Below are the code and all the weights of a small trained network. Each question names an input and a target symbol and asks about switching units off, where a switched-off unit gives its printed mean instead of its output.

import numpy as np


def w(rows, s, z=0):
    codes = np.array(rows[::2]) - 128.0
    scale = np.full(codes.shape[1], s)
    scale[-1] = z or s
    return codes * scale


def f(y):
    return y / 2 * (1 + np.tanh(0.7978845608 * (y + 0.044715 * y**3)))


def softmax(a):
    e = np.exp(a - a.max(-1, keepdims=True))
    return e / e.sum(-1, keepdims=True)


def log_softmax(a):
    a = a - a.max(-1, keepdims=True)
    return a - np.log(np.exp(a).sum(-1, keepdims=True))


def net(x, mask):
    ids = ['ΔΘΛΞΣΦαβγζημτω'.index(c) for c in x.split()]
    T = len(ids)
    res = E[ids] + P[:T]
    r = res
    for j in range(3):
        rows = slice(3 * j, 3 * j + 3)
        q, k, v = (r @ M[0][rows].T for M in (Q, K, V))
        z = softmax(np.where(np.tri(T) > 0, q @ k.T / 3**0.5, -1e9)) @ v
        o = O[0][rows]
        res = res + np.where(mask[j], z, o[:, -1]) @ o[:, :-1]
    y = f(res @ A[0][:, :-1].T + A[0][:, -1])
    res = res + np.where(mask[3:11], y, B[0][:, -1]) @ B[0][:, :-1]
    return log_softmax(res[-1] @ U[:, :-1].T + U[:, -1])


Q, K, V, O, A, B = {}, {}, {}, {}, {}, {}
E = w([
[77,127,116,96],'Δ',
[121,91,99,115],'Θ',
[93,93,165,82],'Λ',
[89,103,125,113],'Ξ',
[62,51,99,123],'Σ',
[136,78,96,89],'Φ',
[138,178,92,69],'α',
[4,100,144,118],'β',
[49,141,94,87],'γ',
[107,95,116,111],'ζ',
[70,101,103,113],'η',
[70,141,254,79],'μ',
[140,91,3,126],'τ',
[133,75,141,128],'ω',
],0.02)
P = w([
[214,100,78,8],'0',
[82,139,116,91],'1',
[92,131,123,101],'2',
[98,119,122,115],'3',
[102,107,117,120],'4',
[135,91,117,114],'5',
[148,100,134,100],'6',
[155,100,130,87],'7',
[159,103,120,81],'8',
],0.012)
Q[0] = w([
[118,149,114,90],'H0',
[108,37,138,102],'H0',
[80,108,125,190],'H0',
[145,104,110,113],'H1',
[107,66,129,131],'H1',
[186,121,168,128],'H1',
[154,176,156,255],'H2',
[75,113,167,68],'H2',
[138,104,106,72],'H2',
],0.013)
K[0] = w([
[158,90,119,159],'H0',
[189,135,122,148],'H0',
[109,129,108,149],'H0',
[91,114,148,99],'H1',
[125,79,159,127],'H1',
[122,136,79,113],'H1',
[150,162,99,248],'H2',
[145,109,120,93],'H2',
[167,81,91,86],'H2',
],0.018)
V[0] = w([
[97,254,29,176],'H0',
[55,161,144,130],'H0',
[198,86,34,133],'H0',
[104,176,184,108],'H1',
[81,50,107,166],'H1',
[60,91,178,69],'H1',
[142,176,157,77],'H2',
[236,119,171,171],'H2',
[186,98,92,119],'H2',
],0.013)
O[0] = w([
[215,164,128,85,30],'H0',
[122,140,147,110,78],'H0',
[153,152,72,121,229],'H0',
[126,144,160,128,138],'H1',
[97,185,79,108,152],'H1',
[108,150,159,112,250],'H1',
[247,70,179,160,167],'H2',
[133,104,81,152,91],'H2',
[114,162,161,241,213],'H2',
],0.013,0.015)
A[0] = w([
[142,105,194,94,101],'N0',
[176,137,143,114,131],'N1',
[125,68,72,135,21],'N2',
[85,108,146,169,107],'N3',
[144,107,164,112,74],'N4',
[2,59,112,73,153],'N5',
[122,204,151,158,22],'N6',
[21,167,226,165,1],'N7',
],0.0073,0.0026)
B[0] = w([
[153,140,97,125,155],'N0',
[40,117,115,160,126],'N1',
[88,23,134,115,137],'N2',
[80,176,132,82,181],'N3',
[111,132,1,76,136],'N4',
[109,201,180,92,198],'N5',
[136,162,75,191,151],'N6',
[163,105,111,157,249],'N7',
],0.0091,0.016)
U = w([
[137,91,136,128,71],'Δ',
[117,104,107,148,172],'Θ',
[143,81,211,169,197],'Λ',
[121,115,110,116,152],'Ξ',
[101,160,109,98,46],'Σ',
[127,73,108,254,30],'Φ',
[247,134,149,191,157],'α',
[101,125,93,22,40],'β',
[208,162,142,109,69],'γ',
[107,83,125,140,192],'ζ',
[136,135,110,106,142],'η',
[153,18,170,104,148],'μ',
[212,169,68,120,255],'τ',
[58,43,89,123,131],'ω',
],0.0079,0.0055)

Each question gives the input, a string of symbols that net reads in full, and the target symbol t.
The units are the heads (3 rows each of Q, K, V and O) and the neurons (one row each of A and B). Each row of codes is followed by its name. A weight is (code - 128) times the scale printed after its matrix; where a second scale follows, it is the last column's (O, A, B and U).
mask holds one flag per unit, heads first, then neurons. A switched-off unit (its flag False) gives its mean, the last column of its rows in O or B, instead of its output. The means were averaged over made-up inputs and are rounded, as every weight is.
A unit's drop is (log p(t) with every unit on - log p(t) with that unit switched off) / (log p(t) with every unit on - log p(t) with every unit switched off).
The circuit of an input: a set's keep is (log p(t) with only the set's units on - log p(t) with every unit switched off) / (log p(t) with every unit on - log p(t) with every unit switched off). Starting from all 11 units, units are removed one at a time, each time the one whose removal leaves the highest keep (on an exact tie, the one counted first), for as long as the keep stays at least 0.8.
units of the circuit, in order: the units of the circuit, biggest drop first
most important unit: the unit with the biggest drop
k most important neurons: the k neurons with the biggest drops, biggest first
heads that matter: for each layer, one digit per head in row order, 1 if its drop is at least 0.15 and else 0, layers parted by /
drop of u: that unit's drop, to one decimal
input Σ μ β β, target Σ: units of the circuit, in order : [H2, N5]
input ω Θ Θ Φ, target ω: heads that matter : 111
input Λ Φ μ Ξ, target Λ: heads that matter : 110
input α γ μ Φ μ, target α: heads that matter : 101
input μ α η Λ ζ Θ Ξ, target μ: units of the circuit, in order : [H2]
input μ Φ Φ α Φ, target μ: heads that matter : 001
input τ γ Δ, target τ: heads that matter : 100
input α μ τ τ β, target α: units of the circuit, in order : [H0, H2]
input Λ Λ μ Φ η Ξ μ Φ, target Λ: heads that matter : 110
input β η μ β Θ, target β: heads that matter : 001
input Λ μ μ Λ, target Λ: units of the circuit, in order : [H0, H1]
input Φ Φ ω, target Φ: units of the circuit, in order : [H2, H0]
input β β Λ β, target Σ: units of the circuit, in order : [N5, H2]
input β Φ Λ η, target β: units of the circuit, in order : [H2]
input Σ Φ Φ β Σ, target Σ: heads that matter : 011
input Λ β Φ β ζ β μ Σ, target Λ: units of the circuit, in order : [H0, H1, N5]
input Φ μ Φ Φ μ μ η Ξ, target Φ: 2 most important neurons : [N7, N6]
input γ μ Σ, target Λ: heads that matter : 010
input Φ Σ α Φ Λ, target Φ: heads that matter : 001
input Φ β Δ, target Φ: heads that matter : 001
input ζ Φ μ μ Φ, target Λ: units of the circuit, in order : [H1]
input Φ β τ τ α Θ, target τ: heads that matter : 110
input Φ Σ η Φ Λ Φ Φ Φ, target Φ: 2 most important neurons : [N5, N4]
input Φ Φ β Φ γ μ β α, target Φ: 2 most important neurons : [N5, N6]
input Φ Φ ω Φ Φ Φ α Θ, target Φ: 2 most important neurons : [N5, N4]
input α ζ μ β Φ, target α: drop of N3 : 0.1
input Φ ζ μ γ ω Φ μ β ζ, target Φ: drop of H1 : 0.0
input ω Ξ Ξ η Φ, target ω: most important unit : H0
input β α μ β β μ Σ, target β: drop of N3 : -0.1
input μ β μ Δ η, target μ: drop of H2 : 0.8
